Where the symbols take the nodes:
Z375 b Z217
Z375 x Z577
Z676 b Z556
Z676 x Z862
Z806 b Z832
Z806 x Z126
Z556 b Z720
Z556 x Z171
Z515 b Z598
Z515 x Z556
Z340 b Z421
Z340 x Z957
Z487 b Z611
Z487 x Z13
Z98 b Z829
Z98 x Z830
Z423 b Z133
Z423 x Z421
Z693 b Z676
Z693 x Z867
Z713 b Z217
Z713 x Z707
Z947 b Z665
Z947 x Z487
Z466 b Z919
Z466 x Z895
Z610 b Z720
Z610 x Z336
Z462 b Z610
Z462 x Z156
Z216 b Z838
Z216 x Z919
Z957 b Z195
Z957 x Z999
Z904 b Z126
Z904 x Z643
Z970 b Z904
Z970 x Z945
Z496 b Z970
Z496 x Z951
Z735 b Z713
Z735 x Z600
Z135 b Z405
Z135 x Z600
Z748 b Z827
Z748 x Z525
Z171 b Z958
Z171 x Z462
Z958 b Z178
Z958 x Z610
Z862 b Z171
Z862 x Z936
Z924 b Z957
Z924 x Z665
Z714 b Z156
Z714 x Z654
Z293 b Z556
Z293 x Z137
Z945 b Z556
Z945 x Z788
Z584 b Z895
Z584 x Z947
Z611 b Z584
Z611 x Z276
Z525 b Z496
Z525 x Z806
Z867 b Z735
Z867 x Z279
Z178 b Z936
Z178 x Z829
Z895 b Z951
Z895 x Z665
Z598 b Z686
Z598 x Z720
Z126 b Z965
Z126 x Z545
Z795 b Z686
Z795 x Z748
Z853 b Z999
Z853 x Z617
Z217 b Z279
Z217 x Z340
Z224 b Z137
Z224 x Z795
Z827 b Z681
Z827 x Z405
Z617 b Z279
Z617 x Z466
Z720 b Z926
Z720 x Z788
Z681 b Z350
Z681 x Z405
Z788 b Z293
Z788 x Z827
Z279 b Z258
Z279 x Z421
Z857 b Z423
Z857 x Z460
Z85 b Z654
Z85 x Z178
Z951 b Z945
Z951 x Z211
Z600 b Z584
Z600 x Z375
Z686 b Z487
Z686 x Z654
Z156 b Z336
Z156 x Z857
Z350 b Z98
Z350 x Z686
Z195 b Z693
Z195 x Z135
Z405 b Z945
Z405 x Z970
Z137 b Z748
Z137 x Z748
Z665 b Z211
Z665 x Z405
Z707 b Z340
Z707 x Z924
Z13 b Z224
Z13 x Z827
Z211 b Z525
Z211 x Z830
Z118 b Z566
Z118 x Z171
Z133 b Z340
Z133 x Z566
Z936 b Z462
Z936 x Z217
Z919 b Z895
Z919 x Z951
Z829 b Z714
Z829 x Z85
Z999 b Z867
Z999 x Z216
Z838 b Z375
Z838 x Z611
Z778 b Z600
Z778 x Z838
Z965 b Z945
Z965 x Z611
Z832 b Z970
Z832 x Z965
Z566 b Z566
Z566 x Z857
Z654 b Z857
Z654 x Z693
Z577 b Z924
Z577 x Z135
Z276 b Z947
Z276 x Z525
Z460 b Z118
Z460 x Z735
Z643 b Z545
Z643 x Z293
Z830 b Z806
Z830 x Z904
Z258 b Z707
Z258 x Z460
Z421 b Z577
Z421 x Z195
Z926 b Z862
Z926 x Z178
Z336 b Z350
Z336 x Z423
Z545 b Z487
Z545 x Z795

The rows follow the links: the fewer symbols apart two nodes are, the more alike their rows tend to be.

Each row is also shifted at random along 9 hidden directions that mean nothing.

Rows with their nodes:
[  -4   -5   44  -21  -12   17   -4   18  -10  -25   10    8  -32    2   27   18  -13   34   18   -5   13  -32    1   15   -9  -14  -30  -28   -5   -7   19   22    5   -9    4    9  -16   20  -30  -14  -12    4   18   -4   14   10   58   -6]
node: Z830
[ -37   -6   -6    6   26    6  -19  -54   13   -7  -28   11  122   12  -45   73    2 -113   -3   42  -56  -12    8  -19  -22    1  -31   14   42   18  -23   -5  -46   -9    4   31   35   46   36   27    8   78   38  -53   26  -23  -42   33]
node: Z293
[  40   -8   26   21  -24    3   -6   37   -7    1  -16  -32  -41   24   -9  -74   49   31   29  -38   39   18  -11  -54   -3    4   -9    5  -46   -2   28  -11   19   36  -52   -5   12  -29   25  -15    6   -9  -46   70    4   29   26  -20]
node: Z279
[   4  -17    2   -4   31    8   44  -62   12   11   15   29   55   -4  -31   32  -38  -37    1   19  -27   -3  -33   24    3  -34   33   -3   -8  -34  -21   35   16  -17   27   28   22   17   17   67  -29    7  -16  -24  -13  -16   -8    5]
node: Z714
[  47   15   22   13   74   28  -24  -19  -25  -10  -42  -18  -63   40  -76  -95  -17  -59   -8   17  -17   59  -34  -42   54   60   10  -35  -39  -72  -20   -9  127    7  -11   63    4  -24   20   90  -33   26  -16   39  -24   11   -4    0]
node: Z600
[ -76  -16   -4   30   11   -8   17  -38   12   27   24   -4   37  -27   18   50   18  -26   27  -23  -37   -1  -32   29    6  -30   -5   29  -30  -61   -1   16  -20  -18   32   -3  -13   36   44    8   33  -24  -55   11  -35   18  -74   -7]
node: Z857
[-114  -19    2  -62  -39    0   50   -3   -5    7   14   30   43  -10  -37    3  -23   -1  -21    0   49    0  -16    0  -14  -23   45   10   23   25  -18   27   30   31  -25   13   55  -17   -9   26  -66   -5   -2   -8   15  -12   60    5]
node: Z829
[  19   -6   69   32   50   12    1  -87   34   29  -11   34   22   15   29   26  -29  -14  -33  -14  -62  -32  -40   24  -22    0    3  -40  -52   10  -46   36   13  -87  -14   12  -13   57   41   86  -52  -18  -49   19   22   18   -2  -31]
node: Z171
[  61   10   26   16   38    8  -18  -19    6   -2    8  -29   19   37  -16  -20   32  -25   31    1  -32    6  -28  -28   -6    4   -8  -19  -36  -24   31  -18  -13  -13   -8   24   -3   11   25   22   33    7  -22   49   -7   17    1  -35]
node: Z924
[ 115  -11   -3   52   21   -6   10   -6   30    7   24    3   20    8   18   -8   -2   -9   11  -11  -28    5  -21   -7    8  -31   -6   14  -13    1   14    6  -30    6   -5   -8  -20   -2   35   13   33    4  -34   19  -25   13  -36  -43]
node: Z693
[  -5  -40  -39   17  -45  -18   36   59  -15  -40    7    3   10   11  -21  -68  -19  -16  -30  -26   58   22   20  -26   43   -2  -17   93   67   50    5   -6   42   68  -17   21   28  -55   29  -25   27   47   -9  -38   -5  -13  -26   -8]
node: Z85
[  37   40   11   51   62  -19   -9  -18    3  -24   40   -7   18   17   40   82  -19  -17   10   24  -62  -11   10   27   -9   18  -42    1  -32  -22  -28   -5    9  -74   27   30  -19  -16   10   69   14  -16    8  -35  -13   11  -19  -13]
node: Z895
[-110   12   -7   33  -24    8  -19  -14   21   67   38    6  -72  -43   56    0   -3   95  -13    4   23  -13    8   36  -11    1   -3  -15  -23  -37  -12   33   -7   17   -4  -45  -44   26  -33  -52  -21  -40   24    1  -39   35   11   28]
node: Z795
[ -25   43   41  -44    6  -26  -10    1   17  -31   67  -19   60   28   17   83    7   16  -16   21  -18  -29  -15   33  -77   21  -21   22   -1   31    2  -18  -31 -101   13   41  -23   22  -26   15    1  -51   17  -22   23    8   51  -51]
node: Z584
[  80    2   17  -34   -7    4  -24   12  -18  -16  -20   -3   16    5   32    3   -3   50  -14    4   26  -50   54   -6  -17  -15    0  -37   32   60   26  -17  -38  -15  -23  -27   19   15  -23  -20   15   37   43  -15   20   -7   34   23]
node: Z970
[ 135  -27   23  -23  -52   19   23   40   18  -41  -46   47  -98    6  -33   -9    3  -29   30  -30  -17   22  -61   27   -6    8  -33  -13   -8  -25    8   33   -7    4   73   17  -75   35  -42  -74  -27  -34  -10    3   75  -42   31  -40]
node: Z720
[ -19  -21   13    2  -51    2  -22   40    6   -4  -14  -26   20   15  -36  -29   42   13   -4   -5   62    0   16  -45  -47   21  -48   57   10   22    4   -6    9   33  -55   25   12   26   15  -44   -1   43   17  -13   18   27   13   34]
node: Z224
[-113    6   47    5  -33   -4  -33   28  -34  -23   16  -38   56   16   22   32   44  -26    1  -29   38  -35   46  -35  -40   23  -95   63    8   12    6   -7   13   18  -70   31   46   30   57  -10   32   54   11  -17    3   60   13   12]
node: Z525
[  22   11   51    2    2    9  -22   34   10  -46   -6   20  -60   -4   32   67  -10  -12   32  -11  -38   -6  -24   29  -23   12  -74  -33  -21  -28   -7   20   -6  -37   34   20  -70   38  -37  -22  -24  -25   11   -6   36    7   33  -30]
node: Z945
[  34  -31    2   -2   -3    7   30  -13   18   29   -5   24  -28  -32   15  -23  -26   64  -19  -18   30   -8  -15   28    0  -31   46  -18  -19   -3  -18   23   21  -12   -2  -28  -13   12  -14   23  -43  -27  -32   13   -8    0   -5   17]
node: Z336
[ -16  -13    5    8   42   11   37  -76   28   10   41   49  -18    9   16    4  -71   54  -16   47  -41  -32  -31   66   17  -30   51  -61   -5  -11   -3   48    3  -50   59   12  -31    8  -49   36  -34  -27   19  -32   -5  -29   40  -11]
node: Z98
[  -6   24  -27  -11  -32  -22   17    3  -40  -24    9  -19   70   21  -20   49   57  -64   40    2  -12   -4   36  -21  -17    6  -24   55    3   -4   18  -19  -39   17   18   13   64  -29   42  -17   65   14    6  -29   20  -12   -8   12]
node: Z466
[ -42  -23  -26   41  -18  -17   13   12    6   -2   20  -21   13   -9   14    1   33  -18   32  -36  -16   13  -17   10   19  -23  -29   64   -4  -31   27   -8  -30   10   30   -5  -30   16   45  -43   83  -12  -50    6  -31   12  -86  -27]
node: Z423

From each start, follow one symbol. Which node do you reach?
Answer with the node's name.
new walk
[ -86   34  -26  -53  -22    6   17  -18  -51   18  -24   18  -56  -26    2   14    0   14   17   20    7   -2   38   20   24    9   55  -57  -10  -35   -6   10   11   24   34  -38   47  -41  -48  -10  -32  -33   39   -1    9  -29   57   54]
b	Z945
new walk
[ -73  -16   11   82  -21   -1  -22   -7   -4    5  -30   10  -64   25   35  -77   -2  -27  -36  -49  -14    0   17  -20   41   43  -59   35    1   24  -21   14   40   29  -35   -2  -14   -2   63  -27   16   26  -24   -3   10   29  -41  -23]
x	Z171
new walk
[  88    1   26  -16    9   11  -39    8  -12  -16  -26  -15   43   17   -6    8   11    5   -8   16   18  -27   40  -27  -32    6  -28  -15   19   32   12  -18  -15  -13  -43   10   22   32   -3    6    7   64   41  -20   16    9   23   30]
b	Z945
new walk
[  67    7   68   -3   45   20  -27  -24   20  -11    7   -8   35   28  -35   30   -3   -1  -11   29   -6  -13  -22   -3  -62   25  -42   -8  -34  -27  -25   10   32  -62  -25   70  -17   67    2   65  -43   23   19  -14   16   28   36   13]
x	Z13
new walk
[ -50   16    0  -48  -66    2  -15   45  -55   -1   -5  -30  -48   -1  -12  -50   41   25  -10  -20   71    1   42  -10    0   37  -14   35   17  -19   23  -11   30   50  -17    0   31   -5   -6  -66   23    7   26   -2   -4   24   38   28]
b	Z947
new walk
[  68   19    6  -23   17   -3   22   14   22  -19   13   10  -16   22  -23   27   -1   31   42   28  -19   16  -40    8  -31   -7   34  -46  -44    4   10   -7  -22  -42   31    7  -27  -38  -61   19  -39  -61   -1   26   37  -36   62  -31]
b	Z867
new walk
[ -44  -11   51  -22  -42    6   11   20    5   23  -16   26  -20  -22   25   -7  -16   18  -36  -49   54   -8   -9  -14  -22    3    3   -2  -15   39  -45   26   50   22  -81  -11   26    0   14   24  -95  -20  -33   36   25   32   53  -10]
b	Z862
new walk
[ -17    6    5   42   36   -8   -9   25   27   -8   27  -19    9   -4   15   32    8  -28   36  -10  -32   32  -41   -9    5  -13  -35   13  -31  -35    6  -11   -7   -3   -5   13  -42   -3   21   19   22  -16  -38   37  -39   24  -45  -48]
x	Z195
new walk
[  44  -14   18   58  -20  -19    7  -30   22   33   34   17  -34   16   93  -59  -23   88  -68  -43   -2  -53   18   39    7   -9    3   20    2   77   -5   19  -19  -45  -15  -46  -32   13   30  -22   26  -29  -38   -4   -5   27   -9  -50]
x	Z610
new walk
[  18   31    4    6   20   -3  -13  -24   21   17   55  -20    9    6   24   33   29  -24   32    5  -63    4  -43   21   -2  -13   -6   -7  -23  -57   40    0  -59  -19   44    2  -44   32    7  -28   59  -43  -19   40  -34   17  -16  -62]
x	Z135
new walk
[  -1   -4   -5   68   -9   13  -41  -20   -5   51  -28    7  -73  -24   60  -46   -5   32  -26  -23    7  -16   38   -3   26   19  -27  -13  -10  -13  -22   19   16   35  -36  -52  -11   19   22  -32    2   23   12    1  -28   37  -29   35]
b	Z293
new walk
[ 100  -25    4   12    4  -17   25    0   23  -23   23   18   63   14   15   21  -36  -18  -35  -10   -7  -19    3    8  -11  -25  -11   43   35   56  -11    7  -13  -22   -8   15    7    3   32   25   13   30  -19  -39    6   -6  -20  -37]
x	Z829
new walk
[  45  -25   22  -29   -5   20   -8    0  -18  -50  -47    7  -11   51  -40  -49   -3    4    4   20    0  -24    9  -13    8    6   -4  -31   34   42   42   -6  -10   -8   20   28    5   13  -32  -29   15   50   37  -24   56  -41   45    9]
b	Z126
new walk
[ -42  -22    5  -48  -28   22   34  -47   -3   33    1   19   46  -16  -48   16    4   -5    3   18   31  -11   -9   10  -22  -32   36   -4    2  -33   -4   39    1   30    0    8   54   37    0   10  -42   16   11  -10    5   -7   39   53]
x	Z686
new walk
[  32  -27   15  -41   16    7   23  -39   15  -14  -54   17   39   21  -62   -7    2  -17    5    7  -25   -5  -42    6  -18  -12   53  -33  -12   25    3  -12  -14  -68   29   16    2   26  -10   34  -22  -14  -33   13   59  -52   -6    3]
x	Z171
